Below are the code and all the weights of a small trained network. Each question names an input and a class and asks about switching units off, where a switched-off unit gives its printed mean instead of its output.

import numpy as np


def w(rows, s, z=0):
    codes = np.array(rows[::2]) - 128.0
    scale = np.full(codes.shape[1], s)
    scale[-1] = z or s
    return codes * scale


def f(y):
    return y / 2 * (1 + np.tanh(0.7978845608 * (y + 0.044715 * y**3)))


def log_softmax(a):
    a = a - a.max(-1, keepdims=True)
    return a - np.log(np.exp(a).sum(-1, keepdims=True))


def net(x, mask):
    res = np.array(x, float).reshape(1, 6) / 4 @ E
    y = f(res @ A[0][:, :-1].T + A[0][:, -1])
    res = res + np.where(mask, y, B[0][:, -1]) @ B[0][:, :-1]
    return log_softmax(res[-1] @ U[:, :-1].T + U[:, -1])


A, B = {}, {}
E = w([
[47,158,214,228],'x0',
[149,90,3,200],'x1',
[109,3,195,109],'x2',
[119,128,123,123],'x3',
[137,126,133,133],'x4',
[126,127,131,127],'x5',
],0.0062)
A[0] = w([
[142,181,92,154,74],'N1',
[164,64,173,145,96],'N2',
[204,129,111,82,77],'N3',
[84,164,176,134,2],'N4',
[123,160,164,49,120],'N5',
[152,78,72,193,139],'N6',
[74,129,142,201,105],'N7',
[200,216,138,136,89],'N8',
[103,16,162,124,146],'N9',
[94,69,153,130,84],'N10',
[133,134,87,148,113],'N11',
[160,145,92,23,86],'N12',
[150,164,175,74,163],'N13',
[125,251,111,113,47],'N14',
[163,204,118,137,72],'N15',
[118,102,47,140,117],'N16',
[66,142,140,171,111],'N17',
[86,146,153,187,105],'N18',
[100,199,117,148,58],'N19',
],0.012,0.0056)
B[0] = w([
[83,67,110,155,151],'N1',
[59,65,58,101,168],'N2',
[218,78,148,126,168],'N3',
[132,81,156,135,150],'N4',
[76,137,210,184,186],'N5',
[109,192,248,201,220],'N6',
[182,112,170,69,204],'N7',
[80,64,53,132,167],'N8',
[99,129,41,148,254],'N9',
[117,78,63,96,165],'N10',
[90,121,147,151,148],'N11',
[175,77,233,104,197],'N12',
[37,186,168,195,203],'N13',
[94,47,71,124,182],'N14',
[97,31,56,116,152],'N15',
[159,128,189,201,194],'N16',
[200,88,194,36,186],'N17',
[255,80,142,69,195],'N18',
[140,28,120,126,149],'N19',
],0.0071,0.0053)
U = w([
[246,91,151,55,10],'0',
[48,83,5,127,2],'1',
[74,202,167,218,62],'2',
[123,185,95,119,241],'3',
[129,181,93,117,227],'4',
[122,186,96,120,207],'5',
],0.011,0.006)

Each question gives the input, the list of numbers given to net, and the class t.
The units are the neurons (one row each of A and B). Each row of codes is followed by its name. A weight is (code - 128) times the scale printed after its matrix; where a second scale follows, it is the last column's (A, B and U).
mask holds one flag per neuron, in row order. A switched-off neuron (its flag False) gives its mean, the last column of its row in B, instead of its output. The means were averaged over made-up inputs and are rounded, as every weight is.
A unit's drop is (log p(t) with every unit on - log p(t) with that unit switched off) / (log p(t) with every unit on - log p(t) with every unit switched off).
The circuit of an input: a set's keep is (log p(t) with only the set's units on - log p(t) with every unit switched off) / (log p(t) with every unit on - log p(t) with every unit switched off). Starting from the 12 units with the biggest drops (on a tie, the unit counted first), units are removed one at a time, each time the one whose removal leaves the highest keep (on an exact tie, the one counted first), for as long as the keep stays at least 0.8.
units of the circuit, in order: the units of the circuit, biggest drop first
unit that matters most: the unit with the biggest drop
top k neurons: the k neurons with the biggest drops, biggest first
drop of u: that unit's drop, to one decimal
input [8,8,3,-5,1,-1], class 0: top 3 neurons => (N18; N7; N17)
input [-2,8,-3,-2,4,-6], class 2: units of the circuit, in order => (N6; N16)
input [-1,-5,1,-4,4,-1], class 2: top neuron => (N13)
input [-2,-8,-4,2,1,5], class 2: units of the circuit, in order => (N13; N5)
input [7,6,7,-5,-1,-6], class 0: top 3 neurons => (N7; N18; N17)
input [4,2,6,-1,0,6], class 1: top 2 neurons => (N9; N2)
input [-7,-6,8,-7,8,-1], class 1: units of the circuit, in order => (N9; N2)
input [-6,5,8,-6,1,-1], class 1: top 2 neurons => (N9; N2)
input [-3,7,-8,-7,4,-2], class 1: units of the circuit, in order => (N15; N8)
input [2,6,-4,0,6,6], class 2: top 2 neurons => (N6; N16)
input [7,-7,-7,-7,-7,2], class 0: top 2 neurons => (N18; N17)
input [0,8,-1,7,-2,7], class 2: top 2 neurons => (N6; N16)
input [-3,-6,-4,4,1,-3], class 2: top 2 neurons => (N13; N5)
input [7,3,8,-4,3,-1], class 1: unit that matters most => N9
input [6,-6,8,5,3,7], class 1: top 3 neurons => (N9; N2; N10)
input [-1,-5,-2,5,-1,5], class 2: top 3 neurons => (N13; N5; N18)
input [-4,-8,8,0,0,-6], class 1: drop of N9 => 0.3
input [8,6,-5,-4,7,-7], class 0: drop of N17 => 0.1
input [1,-8,8,-7,-3,5], class 1: drop of N2 => 0.3
input [1,8,-5,-1,-7,-5], class 2: unit that matters most => N6
input [-7,-8,5,-2,4,-4], class 2: drop of N6 => -0.1
